Here is a tiny trained network, its code and every weight. The questions are about switching its units off for an input and a target symbol, where a switched-off unit gives its printed mean instead of its output.

import numpy as np


def w(rows, s, z=0):
    codes = np.array(rows[::2]) - 128.0
    scale = np.full(codes.shape[1], s)
    scale[-1] = z or s
    return codes * scale


def norm(h):
    return h / np.sqrt((h * h).mean(-1, keepdims=True) + 1e-5)


def f(y):
    return np.maximum(y, 0)


def softmax(a):
    e = np.exp(a - a.max(-1, keepdims=True))
    return e / e.sum(-1, keepdims=True)


def log_softmax(a):
    a = a - a.max(-1, keepdims=True)
    return a - np.log(np.exp(a).sum(-1, keepdims=True))


def net(x, mask):
    ids = ['ΔΣγεηθ'.index(c) for c in x.split()]
    T = len(ids)
    res = E[ids] + P[:T]
    u = 0
    for l in range(2):
        q, k, v = (norm(res) @ M[l].T for M in (Q, K, V))
        z = softmax(np.where(np.tri(T) > 0, q @ k.T / 2**0.5, -1e9)) @ v
        res = res + np.where(mask[u], z, O[l][:, -1]) @ O[l][:, :-1]
        u += 1
        y = f(norm(res) @ A[l][:, :-1].T + A[l][:, -1])
        res = res + np.where(mask[u : u + 16], y, B[l][:, -1]) @ B[l][:, :-1]
        u += 16
    return log_softmax(norm(res)[-1] @ U[:, :-1].T + U[:, -1])


Q, K, V, O, A, B = {}, {}, {}, {}, {}, {}
E = w([
[38,45,193,207,229,99,148],'Δ',
[146,73,189,88,170,50,104],'Σ',
[116,31,188,115,185,80,147],'γ',
[195,121,87,84,157,4,90],'ε',
[94,184,170,35,95,198,237],'η',
[154,57,126,116,254,85,199],'θ',
],0.005)
P = w([
[132,120,91,133,84,254,147],'0',
[88,89,119,149,79,69,133],'1',
[98,84,169,134,102,58,128],'2',
[123,107,171,130,135,62,129],'3',
[139,122,157,119,145,59,110],'4',
[152,144,140,111,153,65,95],'5',
[159,166,142,122,160,66,87],'6',
[163,188,145,133,160,86,76],'7',
[154,200,136,140,168,102,78],'8',
[140,204,122,145,171,117,69],'9',
],0.0037)
Q[0] = w([
[131,64,112,127,176,77,174],'L0H1',
[134,129,127,123,43,254,121],'L0H1',
],0.0042)
K[0] = w([
[153,110,85,173,96,214,186],'L0H1',
[122,3,84,185,150,27,116],'L0H1',
],0.0043)
V[0] = w([
[99,190,239,31,89,120,172],'L0H1',
[2,169,128,179,90,172,188],'L0H1',
],0.0032)
O[0] = w([
[2,218,156,76,66,149,130,198],'L0H1',
[171,250,158,118,120,114,137,5],'L0H1',
],0.0051,0.0015)
A[0] = w([
[115,125,161,255,125,95,134,165],'L0N1',
[110,119,179,148,24,107,98,45],'L0N2',
[140,190,117,154,212,92,96,129],'L0N3',
[194,176,60,77,93,193,117,170],'L0N4',
[157,145,82,97,121,49,97,165],'L0N5',
[120,160,144,67,70,156,174,172],'L0N6',
[75,157,165,98,127,153,54,160],'L0N7',
[66,227,154,145,134,70,142,184],'L0N8',
[215,155,95,128,142,124,230,165],'L0N9',
[123,192,149,119,148,132,145,7],'L0N10',
[72,107,160,127,221,159,70,180],'L0N11',
[111,109,216,143,125,87,88,90],'L0N12',
[69,112,104,161,144,78,139,133],'L0N13',
[75,109,143,167,140,132,208,117],'L0N14',
[96,164,79,145,45,84,103,84],'L0N15',
[85,97,88,72,137,156,141,145],'L0N16',
],0.0046,0.0017)
B[0] = w([
[170,147,145,76,89,64,50,190],'L0N1',
[78,146,56,63,141,77,185,137],'L0N2',
[171,135,144,136,42,154,207,223],'L0N3',
[132,45,1,144,47,206,134,141],'L0N4',
[67,72,175,145,74,168,210,245],'L0N5',
[49,122,102,165,147,96,61,173],'L0N6',
[163,151,87,186,127,171,101,184],'L0N7',
[146,89,34,54,179,244,118,242],'L0N8',
[10,199,151,161,71,121,50,167],'L0N9',
[137,106,183,156,169,181,142,149],'L0N10',
[199,136,57,123,50,71,189,254],'L0N11',
[122,139,22,120,70,109,122,229],'L0N12',
[166,145,115,49,85,199,94,214],'L0N13',
[116,138,162,6,84,101,165,193],'L0N14',
[110,141,200,81,88,205,189,145],'L0N15',
[105,196,176,214,97,75,110,160],'L0N16',
],0.0034,0.0035)
Q[1] = w([
[177,49,26,47,43,79,171],'L1H1',
[225,27,132,131,156,1,151],'L1H1',
],0.0073)
K[1] = w([
[180,189,67,92,116,254,211],'L1H1',
[8,207,145,57,73,248,63],'L1H1',
],0.0064)
V[1] = w([
[60,57,80,168,146,161,39],'L1H1',
[127,142,86,115,253,141,162],'L1H1',
],0.005)
O[1] = w([
[210,66,136,53,60,196,56,2],'L1H1',
[164,171,255,39,226,73,103,9],'L1H1',
],0.0061,0.00088)
A[1] = w([
[52,114,103,186,112,76,123,93],'L1N1',
[113,200,76,128,77,124,136,132],'L1N2',
[191,103,152,147,199,92,179,132],'L1N3',
[209,140,254,145,187,132,84,38],'L1N4',
[199,165,145,95,84,175,152,132],'L1N5',
[137,97,211,154,194,113,80,99],'L1N6',
[74,106,100,103,163,87,204,204],'L1N7',
[174,97,174,102,134,253,35,62],'L1N8',
[115,76,214,135,101,107,174,101],'L1N9',
[112,122,157,160,169,62,79,135],'L1N10',
[151,71,93,215,70,144,76,162],'L1N11',
[191,77,164,138,161,130,39,75],'L1N12',
[130,121,60,138,126,110,225,95],'L1N13',
[233,175,230,86,173,133,53,3],'L1N14',
[74,172,132,199,171,85,118,84],'L1N15',
[117,100,113,36,123,113,89,191],'L1N16',
],0.0054,0.0019)
B[1] = w([
[200,109,133,143,131,172,120,196],'L1N1',
[163,60,124,123,163,118,103,201],'L1N2',
[79,119,153,103,66,158,106,172],'L1N3',
[189,214,151,199,32,221,108,158],'L1N4',
[124,82,69,111,158,80,88,151],'L1N5',
[165,199,159,135,91,148,143,151],'L1N6',
[122,140,159,110,118,149,75,253],'L1N7',
[170,36,141,148,254,77,162,159],'L1N8',
[139,156,77,161,173,91,56,162],'L1N9',
[135,190,158,136,120,167,204,150],'L1N10',
[68,214,175,55,168,149,148,195],'L1N11',
[175,93,167,149,181,83,189,180],'L1N12',
[117,129,155,153,146,106,40,227],'L1N13',
[126,179,92,184,43,244,76,166],'L1N14',
[129,124,110,72,112,149,209,166],'L1N15',
[150,172,105,175,151,180,195,228],'L1N16',
],0.0054,0.0051)
U = w([
[204,184,164,184,110,190,124,166],'Δ',
[113,112,143,167,148,101,3,72],'Σ',
[87,102,47,97,56,184,154,78],'γ',
[65,183,175,51,170,106,160,106],'ε',
[197,54,129,127,216,129,173,178],'η',
[101,148,80,233,145,84,195,253],'θ',
],0.0062,0.00072)

Each question gives the input, a string of symbols that net reads in full, and the target symbol t.
The units are the heads (2 rows each of Q, K, V and O) and the neurons (one row each of A and B). Each row of codes is followed by its name. A weight is (code - 128) times the scale printed after its matrix; where a second scale follows, it is the last column's (O, A, B and U).
mask holds one flag per unit, layer by layer, with each layer's heads first. A switched-off unit (its flag False) gives its mean, the last column of its rows in O or B, instead of its output. The means were averaged over made-up inputs and are rounded, as every weight is.
A unit's drop is (log p(t) with every unit on - log p(t) with that unit switched off) / (log p(t) with every unit on - log p(t) with every unit switched off).
The circuit of an input: a set's keep is (log p(t) with only the set's units on - log p(t) with every unit switched off) / (log p(t) with every unit on - log p(t) with every unit switched off). Starting from the 12 units with the biggest drops (on a tie, the unit counted first), units are removed one at a time, each time the one whose removal leaves the highest keep (on an exact tie, the one counted first), for as long as the keep stays at least 0.8.
units of the circuit, in order: the units of the circuit, biggest drop first
most important unit: the unit with the biggest drop
top k neurons: the k neurons with the biggest drops, biggest first
top k neurons in layer l: the k neurons of layer l with the biggest drops, biggest first
input Δ ε ε θ γ, target θ: units of the circuit, in order -> L0H1; L1H1; L0N14; L0N1
input θ θ θ η ε, target ε: units of the circuit, in order -> L0H1
input Δ η Δ ε η, target θ: top 3 neurons -> L0N1; L0N14; L0N8
input γ ε γ, target Σ: top 2 neurons -> L0N8; L1N9
input θ ε γ Σ, target Δ: units of the circuit, in order -> L1H1; L1N14; L1N4
input ε ε Δ θ Σ ε γ Δ, target η: units of the circuit, in order -> L0H1; L1H1; L1N8
input η ε θ Σ ε, target ε: units of the circuit, in order -> L0H1; L0N8; L1H1
input Σ θ θ Σ Σ η ε Δ θ Σ, target ε: top 3 neurons in layer 0 -> L0N3; L0N11; L0N8
input ε η ε ε γ, target Σ: top 3 neurons -> L1N13; L1N7; L0N15
input ε Σ η θ Δ, target ε: top 3 neurons in layer 0 -> L0N11; L0N8; L0N1
input θ θ η, target ε: units of the circuit, in order -> L0N6; L1H1
input ε η θ ε θ ε Σ ε ε, target Σ: top 3 neurons -> L1N13; L0N5; L0N3
input Σ ε θ θ γ ε Σ, target γ: top 3 neurons in layer 0 -> L0N8; L0N16; L0N11
input Σ Δ θ Δ ε γ, target γ: units of the circuit, in order -> L1H1
input θ ε Σ, target Δ: top 2 neurons -> L1N14; L1N4
input γ Δ Δ Δ Δ, target Σ: top 2 neurons -> L0N8; L1N13
input Δ θ θ, target θ: top 2 neurons -> L0N1; L0N8
input Σ γ γ Σ γ ε η θ Σ γ, target ε: top 2 neurons -> L0N11; L0N3
input γ θ ε ε Δ Δ, target Σ: top 4 neurons in layer 0 -> L0N8; L0N11; L0N16; L0N14
input Δ ε Σ, target θ: top 3 neurons -> L0N14; L0N1; L0N8
input θ Σ γ, target Δ: top 2 neurons in layer 1 -> L1N14; L1N4
input η γ γ, target γ: most important unit -> L0N6
